Moves between objects:
vip o sok
vip g pap
vip a zag
kog o vul
kog g zis
kog a tad
zap o fur
zap g vip
zap a dev
pap o gil
pap g dal
pap a bok
kod o mov
kod g kog
kod a fis
saz o lag
saz g gab
saz a nuz
rap o pap
rap g naz
rap a gil
ziz o puv
ziz g ded
ziz a fem
guv o zuk
guv g zus
guv a rit
gof o kiz
gof g zap
gof a neb
sif o tal
sif g mir
sif a gem
lis o guv
lis g fis
lis a zuk
nim o sar
nim g faz
nim a dos
lag o nuz
lag g mav
lag a lod
dav o ded
dav g sur
dav a mas
nuz o lod
nuz g tun
nuz a fot
sar o dos
sar g fab
sar a gab
faz o fab
faz g zuk
faz a nul
teb o vik
teb g lag
teb a ren
zis o gan
zis g gof
zis a der
sut o vav
sut g puv
sut a kof
ros o gel
ros g kod
ros a lis
puv o fem
puv g mas
puv a lus
bav o sur
bav g gov
bav a vek
dev o mul
dev g zag
dev a gof
fus o nim
fus g nar
fus a sar
fot o teb
fot g saz
fot a vik
der o dif
der g neb
der a kog
neb o rol
neb g dev
neb a zis
mas o zir
mas g biv
mas a gif
nar o faz
nar g guv
nar a fab
ded o mas
ded g vek
ded a zir
zit o zap
zit g vun
zit a fur
vav o kof
vav g fem
vav a naz
tad o lat
tad g der
tad a kod
zuk o rit
zuk g ros
zuk a bot
naz o dal
naz g zur
naz a mib
mav o tun
mav g nim
mav a muz
fab o nul
fab g rit
fab a fus
gil o bok
gil g mib
gil a vun
ren o mir
ren g lod
ren a kol
tal o gem
tal g kol
tal a bav
mib o lam
mib g vav
mib a rap
kof o naz
kof g lus
kof a dal
gan o der
gan g kiz
gan a dif
bot o nar
bot g lis
bot a faz
vik o ren
vik g nuz
vik a mir
gem o bav
gem g git
gem a sur
gif o ziz
gif g dav
gif a puv
dal o mib
dal g sut
dal a lam
lod o fot
lod g muz
lod a teb
bok o vun
bok g lam
bok a vip
zag o zit
zag g bok
zag a zap
vun o vip
vun g rap
vun a sok
mov o fis
mov g vul
mov a zus
tun o muz
tun g sar
tun a saz
zur o sut
zur g ziz
zur a vav
sok o zag
sok g gil
sok a zit
suk o dav
suk g bav
suk a ded
gab o mav
gab g fus
gab a tun
nul o fus
nul g bot
nul a nim
fem o lus
fem g zir
fem a zur
dif o kog
dif g rol
dif a vul
lam o rap
lam g kof
lam a pap
gov o sif
gov g ren
gov a tal
rit o bot
rit g gel
rit a nar
fur o dev
fur g sok
fur a mul
vek o biv
vek g tal
vek a suk
zus o ros
zus g lat
zus a gel
gel o lis
gel g mov
gel a guv
kiz o neb
kiz g fur
kiz a rol
sur o vek
sur g sif
sur a biv
dos o gab
dos g nul
dos a mav
mir o kol
mir g fot
mir a git
vul o tad
vul g gan
vul a lat
fis o zus
fis g tad
fis a ros
lat o kod
lat g dif
lat a mov
zir o gif
zir g suk
zir a ziz
rol o zis
rol g mul
rol a gan
lus o zur
lus g gif
lus a sut
kol o git
kol g teb
kol a gov
mul o gof
mul g zit
mul a kiz
muz o saz
muz g dos
muz a lag
biv o suk
biv g gem
biv a dav
git o gov
git g vik
git a sif

The rows follow the links: the fewer symbols apart two objects are, the more alike their rows tend to be.

Each row is also shifted at random along 7 hidden directions that mean nothing.

Rows in random order:
Each row is one object's numbers.
r1: [329, -131, -452, 178, 12, -148, 20, 37, -513, -333, 41, 154, -399, -167, 327, 4, -67, -125, 199, -183, 54, -298, -125, 232, -623, 201]
r2: [-370, -571, 232, -760, -372, -19, -415, 230, -54, -191, 419, -215, -312, 420, -435, 362, 306, -425, -32, 597, -498, 302, -158, 45, 29, 349]
r3: [-701, -90, 61, 132, 114, -211, -153, -203, -156, 72, 213, -293, 428, 36, -158, -9, -115, 440, -98, -130, -266, -266, -115, -426, 264, 51]
r4: [-256, 391, -3, -145, 105, -190, -297, 305, -462, -102, 313, 79, -288, -662, -65, 205, 11, 88, -441, 79, 8, -5, 53, -139, 290, 299]
r5: [-169, 111, 304, -461, 303, 44, -329, -19, -282, -52, 126, 47, 10, 89, -388, -221, -76, 141, -353, 242, -78, -126, -209, 161, -290, 2]
r6: [-81, -261, -359, 88, -53, -267, -173, -208, -245, -71, -233, -353, -361, -133, 123, 116, -303, -193, -82, -284, 552, 142, 296, -1, -89, 362]
r7: [435, 241, -126, 370, 52, -186, 287, -122, -83, 53, -152, 213, -71, -391, 117, 182, 38, 323, -386, -180, 129, -63, 360, -363, 207, -114]
r8: [-541, -177, 151, -273, -371, 310, 231, 92, 527, -1, -225, 30, 10, 215, 109, -139, 302, -147, -125, 163, -122, -74, -326, 190, 75, -343]
r9: [-40, -21, -352, 98, -139, -319, 121, -175, 49, -185, 11, -56, 60, -340, 34, 286, 153, 125, -225, -218, 340, 111, 394, -318, 368, -262]
r10: [71, 75, 118, 309, -239, 343, 334, 414, 269, 332, -189, 207, -151, -173, 114, 383, 248, -297, -89, 327, -357, 303, 163, 4, 136, 146]
r11: [34, 275, -61, 435, -257, 189, 544, 186, 522, 32, -388, 84, -118, -313, 420, -87, 3, -31, -282, -117, 98, 104, 84, -150, 189, -331]
r12: [276, -70, 2, -595, 345, 31, -251, -168, -102, -181, 412, 113, 443, 136, -597, 117, 316, -101, 131, 257, 20, 147, 90, 215, -203, -400]
r13: [-51, 125, 163, 267, -17, -52, 175, 64, 556, 218, -23, -274, 13, -237, -11, -191, -243, -18, -148, -275, 279, 355, 44, -168, 527, -94]
r14: [-745, 62, -197, 188, -284, -306, 103, 258, 154, 117, 275, 129, -411, -447, 498, -40, 98, 7, 369, -481, 317, -129, -436, -34, 830, 159]
r15: [53, -160, 387, -388, 308, 183, -162, -306, 291, 309, -17, -15, 237, 427, -755, -10, -14, -40, -58, 296, 69, 355, 248, 166, 6, -203]
r16: [-311, -47, -425, 424, 10, -34, 215, 50, -243, -281, 83, 159, 70, -126, 344, -137, 158, 156, 130, -256, -361, -577, -385, -20, -560, -228]
r17: [-14, 64, 222, -15, 101, 295, -27, 136, 112, 463, -249, 458, -453, 368, -61, -79, -39, -190, 562, 340, 16, 199, 17, 359, -64, 301]
r18: [-164, -86, -75, -583, -130, 304, -22, -90, 301, 14, -45, 74, 342, -81, -56, 100, 496, -232, -174, 101, 346, 73, -111, 511, 115, -496]
r19: [276, -93, 104, -9, 140, -363, -146, -238, -298, 127, 216, -176, -88, -135, 65, -95, -228, 216, -169, -453, 252, -235, -178, -18, 268, 350]
r20: [-279, -318, -75, 144, -76, -350, 191, -256, 251, 4, 366, -281, 273, -283, -45, 41, 140, 296, -365, -579, 10, -168, -269, -319, 588, -340]
r21: [415, -143, -111, 264, -94, 239, 200, -326, 129, 50, -740, -109, -46, 258, 135, -9, -180, -56, -253, 39, 230, 66, 471, 11, -521, -79]
r22: [441, 240, -119, -276, 104, 190, 131, 95, 114, -62, 252, 417, 144, -353, 40, 64, 431, -190, 94, -70, 279, -58, -262, 543, 18, -435]
r23: [-596, 269, 4, 122, -168, 154, 308, 54, 453, 293, -649, 274, -497, -213, 392, -239, -39, -57, -19, -137, 639, 141, 12, 187, 436, -114]
r24: [-11, 419, -36, 343, -206, 332, 219, 391, 309, 96, -182, 161, 243, -44, 330, 189, 114, -147, 258, 330, -334, 159, 239, -232, 166, -80]
r25: [-70, -285, 187, -10, -124, -163, -164, -61, 334, 257, 289, -287, 241, 464, -223, 154, -137, -45, 645, 42, -66, 421, 213, -353, 614, 263]
r26: [157, 395, 116, -355, -173, 372, -191, 623, 169, -80, -34, -442, 73, -569, 298, -5, -202, -640, -429, 168, 291, 400, -131, 492, 49, 265]
r27: [523, 373, -85, 90, 462, 373, 121, -30, -178, -36, -217, 92, 363, -435, -44, -205, -29, -53, -485, -5, 150, -154, 15, 462, -738, -357]
r28: [361, -33, -55, 80, -134, 211, 293, -141, 322, 67, -376, 66, 122, 15, 31, 245, 217, -82, -229, 89, 127, 182, 361, -35, 49, -332]
r29: [-257, 24, -338, 462, -194, -205, 253, 44, -108, -188, -197, 168, -73, -30, 231, 231, 105, 207, 188, 7, -272, -101, 323, -542, 72, -107]
r30: [9, 327, 14, 613, -120, -39, 501, 254, 572, 47, -82, 88, -125, -33, 447, -453, -296, 48, 485, -312, -4, 60, -180, -275, 308, -166]
r31: [812, 16, 134, 37, -83, -208, -144, -47, -56, 235, 149, -85, -157, -57, 8, 300, -174, -66, 186, -55, 276, 304, 356, -111, 521, 550]
r32: [-864, 120, -115, 121, -96, 192, -138, 419, -297, 12, -124, -203, -255, -457, 481, -96, -102, -192, -358, 3, -153, -242, -468, 329, -222, 394]
r33: [135, -583, 11, -331, -103, -69, 60, -318, 37, -204, 208, -208, 146, 155, -39, -113, 231, 51, -418, -307, -64, -396, -492, 173, -141, -256]
r34: [69, -53, -412, 78, -220, -396, -120, 87, -90, -356, 154, -346, -17, -85, 304, 176, -199, -186, 477, -168, 236, 216, 285, -287, 159, 298]
r35: [-731, -428, -345, 80, -264, -24, 29, 124, -286, -219, -11, -39, -128, 56, 345, 152, 245, -169, 222, 7, -354, -351, -374, 144, -362, 72]
r36: [50, 380, -166, 91, 228, -259, 31, 56, -429, -216, 256, 417, -144, -513, -8, -57, 83, 340, -220, -168, -20, -301, -69, -176, -28, -126]
r37: [171, -93, 315, -295, -38, -4, -35, 164, -12, -214, 375, -93, -91, -58, -176, -180, 69, -3, -435, 37, -322, -126, -478, 52, -51, -8]
r38: [68, -165, -24, -327, 156, 149, 48, -127, -27, -2, 186, 395, 69, -11, -345, 173, 467, -116, -75, 204, -65, -67, -92, 360, -292, -451]
r39: [-4, -120, 27, -64, 119, -278, -109, -261, -481, -73, 126, 286, -270, 94, -110, 40, 123, 404, -128, -83, -110, -374, -75, -203, 1, 103]
r40: [651, 254, 165, -132, 152, -162, -255, -137, -97, 259, 134, -192, 55, -307, -136, 328, -161, 28, -187, -114, 535, 347, 530, -147, 626, 368]
r41: [465, -36, 284, 121, -160, 48, 412, 334, 680, 2, 376, 183, -21, 241, -101, -201, 136, -91, 427, 12, -446, 190, -317, -107, 252, -258]
r42: [656, -5, 211, 629, 123, -147, 339, -148, 107, 289, 110, -103, 157, -47, -117, 59, -142, 366, -250, -205, -337, -25, 181, -516, 184, 13]
r43: [-222, 42, 224, 412, 147, -3, -82, -91, 77, 344, -40, -210, 315, 341, -257, -1, -350, 211, 305, 107, -305, 168, 243, -464, 116, 259]
r44: [22, 36, 113, -360, 27, 352, -154, -86, 176, -201, -219, -453, 639, 249, -149, -186, -81, -90, -235, 199, -26, 82, 20, 155, -325, -342]
r45: [-478, -75, -145, -365, 194, 210, -93, -172, 91, -147, 266, 330, 709, 426, -387, 198, 617, 55, 539, 394, -356, -86, -53, 85, -164, -745]
r46: [-211, 491, 241, -47, 165, 170, -392, 526, -407, -149, 62, -320, -18, -142, 214, -408, -532, -24, -174, 141, -328, -206, -419, 89, -396, 531]
r47: [-212, -150, -17, -396, -332, 322, 71, 234, 434, -47, 3, -184, 224, -179, 95, 225, 450, -400, -322, 164, -7, 174, -183, 379, 210, -282]
r48: [-615, -80, -55, 406, -247, 245, 270, -10, 340, 94, -687, -207, 32, 161, 123, 3, -123, -9, -337, 212, -176, 149, 311, -301, -200, -171]
r49: [-34, 162, 368, -399, 329, 166, -217, -137, 309, 151, -11, 16, 279, 472, -520, -347, -168, -2, 270, 208, 174, 299, 54, 190, 52, -202]
r50: [498, 134, 126, -336, 154, -106, -182, 15, -169, -339, 452, 5, 234, 457, 8, -512, -163, 158, 514, -73, -227, -386, -440, 37, -215, -55]
r51: [-593, -270, -238, 352, -183, -271, 261, -90, 85, 102, -92, -66, -372, -398, 272, 34, 96, 75, -297, -463, 190, -126, -242, -68, 336, -1]
r52: [-159, 124, 194, 26, 51, 366, -22, 50, 98, 396, -242, 259, 84, 276, -168, 320, 143, -118, 314, 477, -173, 260, 340, 77, -44, 75]
r53: [381, -565, -56, 337, -343, -189, 181, -259, -126, 58, -152, -91, -161, 333, -85, 553, 115, 126, -49, 159, -463, 64, 480, -516, -21, 271]
r54: [-341, 290, 186, -153, 248, 128, -19, 268, -26, -60, 367, 287, 163, -190, -395, -25, 243, 141, -209, 275, -446, -95, -246, 1, -90, -398]
r55: [-132, -221, -76, 480, -250, 334, 671, -214, 371, 234, -851, 225, -228, -99, 139, 139, 242, 135, -810, 60, -67, -94, 213, -24, -250, -435]
r56: [-178, -20, 338, -162, 341, 377, -3, -362, 89, 615, -446, 426, -198, 57, -496, 59, 133, 28, -407, 236, 368, 221, 217, 442, -69, -191]
r57: [280, -231, -83, 479, -192, -115, 294, -143, -138, 104, -273, 42, -255, -65, 38, 387, 58, 229, -441, 52, -336, -17, 420, -499, -44, 191]
r58: [-42, 563, -376, 143, -30, -387, 91, 268, 189, -332, 436, -109, 288, -673, 260, 120, 14, 48, 238, -370, 339, 174, 152, -416, 751, -282]
r59: [-438, -395, 156, 470, -31, 42, 120, -214, 247, 316, -473, -264, -201, 358, -164, -89, -363, 62, -132, 43, -162, 229, 188, -245, -183, 168]
r60: [130, -408, -55, 151, -35, -360, -38, -263, -200, 66, 117, -260, -233, -62, 148, -85, -198, 122, -102, -468, 200, -182, -195, -38, 106, 315]
r61: [-124, 264, -252, -117, 218, -164, -314, 132, -565, -294, 201, -21, -20, -512, -93, 161, -46, -60, -213, 75, 85, 37, 142, 21, -243, 125]
r62: [-584, -464, -318, -124, -130, -257, -202, -376, -121, 21, -186, -186, -242, 109, 18, 186, 6, -50, 112, -274, 535, 89, 170, 29, 169, 171]
r63: [-214, -320, 321, -172, -419, 237, -16, 324, 348, 145, -212, -35, -664, 444, -39, -101, -75, -493, 118, 372, -206, 318, -194, 269, -36, 401]
r64: [177, -476, -68, -354, -308, 286, 100, 63, 237, -154, 33, -330, 283, -128, -136, 445, 456, -420, -510, 253, -170, 215, -15, 311, -211, -268]
r65: [17, -35, 244, 237, 403, -37, -161, -510, -102, 445, -245, -109, 323, 392, -461, 14, -284, 375, -7, -14, 52, 89, 419, -290, 5, 132]
r66: [353, 38, 198, 96, 122, 282, 156, -57, 173, 345, -108, 381, -71, 293, -129, 75, 87, -78, 405, 252, -89, 150, 163, 180, -61, -25]
r67: [-146, 162, 31, -264, 294, 119, -300, -34, -314, -154, 97, -458, 500, -292, -13, -237, -250, 46, -562, -186, 177, -212, -243, 227, -279, 3]
r68: [33, -252, 9, -49, -72, -308, 58, -106, -337, -149, 303, 186, -295, -121, -112, 242, 276, 243, -313, -46, -289, -272, -69, -286, 87, -9]
r69: [33, -24, 282, -4, 414, 187, -123, -45, -401, -39, -116, 80, -136, 122, -460, -197, -141, 158, -646, 319, -479, -187, -81, 97, -909, 8]
r70: [-655, -513, -319, -127, -227, -32, -180, 65, -341, -209, -19, -259, -209, -293, -36, 463, 239, -321, -547, 119, -99, 40, -42, 196, -297, 138]
r71: [-314, 33, -365, -42, 219, -97, -194, -149, -624, -118, -128, 387, -381, -189, 76, 39, 65, 39, 77, -38, 286, -302, 6, 299, -452, 87]
r72: [-142, -175, -301, -71, -381, -205, -163, -69, -198, -113, -156, 138, -240, 400, 210, 440, 155, -52, 700, 212, 122, 126, 494, -306, 298, 315]
r73: [-268, -261, 173, -25, 116, -145, 58, -481, 471, 328, 57, -83, 337, 438, -434, -66, -9, 268, 228, -147, 194, 227, 163, -228, 493, -298]
r74: [202, -57, 177, -286, -164, 271, -137, 235, 293, -202, -94, -496, 153, 342, 0, -269, -284, -378, 5, 248, -155, 278, -73, 139, -252, 158]
r75: [175, 270, 83, 163, 109, 372, 93, -12, 151, 262, -286, 97, 422, -88, -125, 254, 118, 40, -130, 257, -101, 238, 404, -71, -38, -283]
r76: [7, -89, 126, 145, -49, -296, 75, -32, -148, 63, 323, -63, -161, -261, 49, 0, -5, 311, -286, -330, -201, -307, -289, -249, 337, 163]
r77: [-567, 95, 310, -385, -380, 285, -208, 625, 423, 74, 37, -178, -300, 129, 71, -90, -91, -527, 264, 466, -112, 492, -244, 159, 382, 398]
r78: [103, 324, 64, -369, 437, 131, -362, 157, -318, -98, 241, 182, 104, 22, -347, -92, -70, -63, 227, 357, -53, 60, 11, 267, -402, 40]
r79: [-68, 345, 303, 26, 39, 340, 127, 288, 285, 57, -258, -90, -154, -34, 103, -484, -308, -109, -278, 102, -10, 36, -289, 228, -219, -25]
r80: [-355, 265, 64, 10, 277, -202, -188, -200, -495, 76, 116, 432, -54, 123, -2, -174, 11, 597, 257, -43, -89, -542, -133, -273, 159, 67]
r81: [214, -170, -39, -39, -186, -76, -159, -38, 372, -58, -200, -540, 101, 327, -16, -37, -365, -299, 273, -12, 265, 485, 381, -88, 118, 175]
r82: [-464, -505, -292, 17, -198, -66, 182, -140, -28, -222, 171, 11, 175, 58, 176, 0, 415, 86, -33, -242, -328, -477, -510, 65, -243, -350]
r83: [302, 328, 171, 363, 47, -268, -14, 359, -396, -13, 289, -93, -304, -515, 250, -94, -342, 221, -416, -252, -272, -274, -299, -277, 94, 512]
r84: [-463, -361, -231, -357, -487, -378, -136, 403, -45, -454, 746, -203, 10, -327, -177, 764, 573, -267, -93, 255, -514, 287, 7, -431, 573, -16]
r85: [71, -203, 33, -151, 216, 18, -154, -408, -262, -241, 71, -215, 442, 615, -108, -461, -163, 362, 72, -58, -323, -537, -325, -15, -650, -190]

Some objects, each with its row:
fot r83
mul r56
zir r50
nar r57
dav r33
sif r71
mov r13
teb r80
gab r62
nuz r19
dif r21
sok r77
fis r59
suk r67
vav r38
sut r12
fus r9
dev r17
puv r2
faz r7
rap r47
zag r63
zus r73
neb r10
mib r64
lag r3
vun r74
fem r69

Row, symbols taken left to right, then the row they reach:
r37 a o o o: r78
r53 a o g g: r43
r65 g g o g a: r48
r36 g a a a: r61
r54 o o a a a: r18
r49 a a g a: r15
r14 g a a o: r20
r60 o g a g g: r29
r8 o a o g a: r79
r58 g g a o a: r72
r51 a a o o: r76
r39 o a o g a: r4
r26 g a g a: r27
r25 g g a: r23
r46 g a g a: r32
r11 g o g o a: r24
r55 g g o a: r52

